The rows lie along a hidden order. The number after each row says roughly how far along it the row is, from 0 to 20. A new part has a new order.
[ 2.12  0.20  0.99  0.05 -0.96 -0.34 -1.86  0.07 -2.72  1.37  0.81 -0.11
 -1.14 -0.61  0.84 -1.37  1.12  0.85  0.36  1.72 -1.91 -1.13 -0.22 -0.24
 -0.39  4.33 -0.76  1.18  0.26 -0.13] : 14
[-0.56  0.66 -2.27  2.51 -0.01 -0.20  1.08 -1.75 -1.31 -3.10 -1.22  1.71
  2.94  2.05 -2.58  0.85 -0.61  0.80 -3.68  0.04 -0.51 -0.04  0.13 -1.20
  2.09 -4.96 -0.25 -0.48 -0.36  0.10] : 0
[-0.06  0.79 -2.17  1.78  0.03 -0.69  0.52 -0.89 -1.34 -2.90 -1.43  1.68
  2.22  0.98 -3.27  0.60 -0.50 -0.22 -3.38  0.22 -1.07  0.22  0.08 -0.21
  2.07 -3.50 -0.80 -0.52 -0.58  0.06] : 2
[ 2.62  0.33  0.33  0.08 -0.83 -0.59 -0.47  0.05 -2.68  0.47  0.54  0.32
 -0.97 -0.18 -0.15 -1.03  1.05  0.23 -0.13  2.06 -1.48 -0.63 -0.18  0.68
  0.50  3.83 -1.09  0.55  0.00  0.09] : 12
[-0.52  0.47 -1.25  1.87  0.01 -0.28  0.08 -1.17 -1.58 -2.05 -1.00  1.25
  2.11  0.87 -3.32  1.12 -0.08  0.94 -3.41  0.57 -1.02  0.12 -0.06 -1.80
  1.26 -3.67 -0.39 -0.02 -0.40 -0.36] : 4
[ 2.37  0.25  0.15  0.15 -0.73 -0.57 -0.72  0.06 -2.88  0.62  0.71  0.32
 -0.67 -0.52  0.34 -1.24  1.03  0.49 -0.28  1.83 -1.59 -0.65 -0.19  0.18
 -0.58  3.16 -0.85  0.96 -0.04  0.04] : 12
[ 2.04  0.23  1.62 -0.66 -0.98 -0.30 -2.19  0.21 -2.73  1.76  1.06 -0.38
 -2.09 -1.47  1.03 -1.37  1.67  0.83  1.08  2.76 -1.71 -0.92 -0.43 -0.50
 -1.37  5.64 -0.74  1.52  0.35 -0.46] : 17
[ 2.93  0.57  0.94 -1.15 -0.69 -0.71 -1.44  0.87 -2.23  1.91  1.06 -0.45
 -2.76 -2.23  1.36 -1.59  1.62 -1.02  1.43  2.86 -2.03 -0.78 -0.63  0.89
 -1.21  6.10 -1.37  1.66  0.11 -0.57] : 20

[ 7.18  3.75  1.54  0.02  0.12  0.59 -1.60 -6.91  0.23 -4.02 -1.17 -2.42
 -2.70 -0.16 -0.11  3.28  2.32  2.91] : 12
[ 1.39  1.47  0.62  0.93 -2.04 -1.83  0.12 -4.55 -0.20 -1.49 -0.69 -1.10
 -1.35 -1.08 -0.17  2.47  1.89  2.05] : 15
[ 3.33  1.71  0.91 -1.18 -2.85  0.58 -3.26 -5.88 -0.83 -2.50 -1.40 -2.95
 -1.85  3.71 -3.39  0.52 -0.99  2.29] : 13
[ 5.47  0.80  1.22 -0.72  7.07  1.42 -3.46 -2.36 -1.18 -0.62 -1.74 -0.92
 -3.42 -2.20 -0.48  0.48 -2.10 -1.43] : 0
[ 7.30  2.34  1.38 -2.08 -1.99  1.33 -2.97 -4.38  0.17 -1.12 -0.84 -2.26
 -3.29  4.65 -1.86 -0.35  0.23  2.63] : 19
[ 2.11 -1.97  0.76 -0.59  3.97  2.92 -0.94 -6.91  1.15 -0.94  0.43 -2.73
  0.24 -2.09 -1.56 -0.03 -1.83  0.62] : 12
[ 8.34  2.38  1.15  1.63  1.09  2.25 -3.61  0.49 -1.87 -2.68 -1.99 -2.90
 -1.83  2.25 -1.04  3.55  0.24  0.09] : 1
[ 0.63  1.61  0.77 -1.47  7.77  1.30 -2.27 -7.41  0.03 -2.33 -0.39 -6.62
 -1.27  2.76  3.68 -0.50  1.17 -1.68] : 12
[ 2.01 -0.25  0.09 -0.16 -3.66  0.91 -1.37 -4.46  1.16 -1.12  0.29  1.40
 -5.92 -0.92  1.39  1.34  1.85  2.19] : 20
[ 4.30  2.38  0.88 -2.79  0.81 -0.03 -5.75 -2.50 -0.40 -2.25 -0.83 -2.26
 -3.52  1.90 -6.41  0.76 -2.78 -1.15] : 12
[ 3.25  2.88  0.92 -1.57  6.10  2.36 -2.17 -4.05 -0.05 -4.05 -0.76  1.24
 -1.66  4.27  1.92 -0.25  1.06 -0.80] : 6
[ 4.13  2.19  0.56 -1.04 -4.36 -1.52 -1.91 -3.37  0.13 -0.55 -0.56 -1.45
 -1.91  1.90  1.55  0.27  0.37  0.94] : 9
[ 2.96  1.28  0.80  3.26  6.13 -0.17 -1.82 -6.19 -1.94  1.17 -1.91 -5.16
  5.81 -1.55  3.63  5.13 -0.69  2.84] : 8
[ 3.67  3.38  1.37  2.05  7.90  1.17 -4.19 -4.02 -0.48 -3.30 -0.72  1.27
  7.01  0.22  2.40  3.74 -1.23  1.61] : 15
[ 3.81  0.23  0.45 -1.51 -3.34 -2.39 -2.51  1.99  1.29 -0.24  0.97  0.12
 -0.09  3.87  1.31 -1.92 -1.63 -0.78] : 3
